Here is a tiny trained network, its code and every weight. The questions are about switching its units off for an input and a class, where a switched-off unit gives its printed mean instead of its output.

import numpy as np


def w(rows, s, z=0):
    codes = np.array(rows[::2]) - 128.0
    scale = np.full(codes.shape[1], s)
    scale[-1] = z or s
    return codes * scale


def f(y):
    return y / 2 * (1 + np.tanh(0.7978845608 * (y + 0.044715 * y**3)))


def log_softmax(a):
    a = a - a.max(-1, keepdims=True)
    return a - np.log(np.exp(a).sum(-1, keepdims=True))


def net(x, mask):
    res = np.array(x, float).reshape(1, 5) / 4 @ E
    y = f(res @ A[0][:, :-1].T + A[0][:, -1])
    res = res + np.where(mask, y, B[0][:, -1]) @ B[0][:, :-1]
    return log_softmax(res[-1] @ U[:, :-1].T + U[:, -1])


A, B = {}, {}
E = w([
[145,216,52,59],'x0',
[121,121,121,125],'x1',
[140,138,139,130],'x2',
[246,54,103,80],'x3',
[84,97,208,26],'x4',
],0.011)
A[0] = w([
[94,167,207,168,202],'n0',
[203,122,61,110,125],'n1',
[29,144,175,156,237],'n2',
[202,124,42,107,123],'n3',
[61,183,103,160,252],'n4',
[104,188,118,17,111],'n5',
[197,149,98,130,144],'n6',
[175,203,28,151,173],'n7',
[243,56,119,84,253],'n8',
[142,48,143,98,87],'n9',
[144,70,133,250,168],'n10',
[145,99,110,255,167],'n11',
[64,151,176,156,188],'n12',
[79,209,99,156,88],'n13',
[77,77,186,118,215],'n14',
[161,150,124,113,153],'n15',
],0.011,0.0054)
B[0] = w([
[85,139,118,120,177],'n0',
[81,69,143,122,194],'n1',
[73,156,146,124,200],'n2',
[84,82,133,119,201],'n3',
[133,214,110,162,191],'n4',
[158,184,13,103,187],'n5',
[105,99,120,132,174],'n6',
[31,77,154,223,214],'n7',
[131,46,122,89,250],'n8',
[189,95,172,118,166],'n9',
[141,161,83,8,198],'n10',
[174,186,62,84,194],'n11',
[73,148,142,140,177],'n12',
[150,141,88,172,168],'n13',
[99,135,203,89,187],'n14',
[113,107,111,135,147],'n15',
],0.012,0.016)
U = w([
[135,202,94,94,240],'0',
[41,96,188,137,161],'1',
[178,93,68,70,206],'2',
[187,91,247,98,3],'3',
[115,150,114,218,8],'4',
],0.012,0.0047)

Each question gives the input, the list of numbers given to net, and the class t.
The units are the neurons (one row each of A and B). Each row of codes is followed by its name. A weight is (code - 128) times the scale printed after its matrix; where a second scale follows, it is the last column's (A, B and U).
mask holds one flag per neuron, in row order. A switched-off neuron (its flag False) gives its mean, the last column of its row in B, instead of its output. The means were averaged over made-up inputs and are rounded, as every weight is.
A unit's drop is (log p(t) with every unit on - log p(t) with that unit switched off) / (log p(t) with every unit on - log p(t) with every unit switched off).
The circuit of an input: a set's keep is (log p(t) with only the set's units on - log p(t) with every unit switched off) / (log p(t) with every unit on - log p(t) with every unit switched off). Starting from the 12 units with the biggest drops (on a tie, the unit counted first), units are removed one at a time, each time the one whose removal leaves the highest keep (on an exact tie, the one counted first), for as long as the keep stays at least 0.8.
units of the circuit, in order: the units of the circuit, biggest drop first
unit that matters most: the unit with the biggest drop
top k neurons: the k neurons with the biggest drops, biggest first
drop of u: that unit's drop, to one decimal
input [4,7,3,-7,1], class 0: unit that matters most	n5
input [-5,8,0,7,2], class 3: top 2 neurons	(n5, n9)
input [1,-3,7,-6,0], class 4: top 2 neurons	(n10, n11)
input [-4,6,8,1,-1], class 2: top 2 neurons	(n4, n7)
input [-3,-2,5,-7,0], class 0: top 2 neurons	(n7, n4)
input [-5,-4,-6,1,1], class 3: top 3 neurons	(n5, n7, n14)
input [-1,-3,-5,1,-1], class 2: top 2 neurons	(n7, n2)
input [5,-7,-8,-4,0], class 4: top 3 neurons	(n10, n11, n7)
input [1,7,-1,-2,1], class 0: top 2 neurons	(n7, n1)
input [0,-7,1,5,8], class 3: drop of n9	0.4
input [2,-6,-2,2,-8], class 1: drop of n5	0.2
input [2,6,-1,-6,-7], class 4: drop of n7	1.7
input [0,-8,4,3,4], class 3: drop of n11	0.3
input [3,-6,4,-4,1], class 0: units of the circuit, in order	(n1)
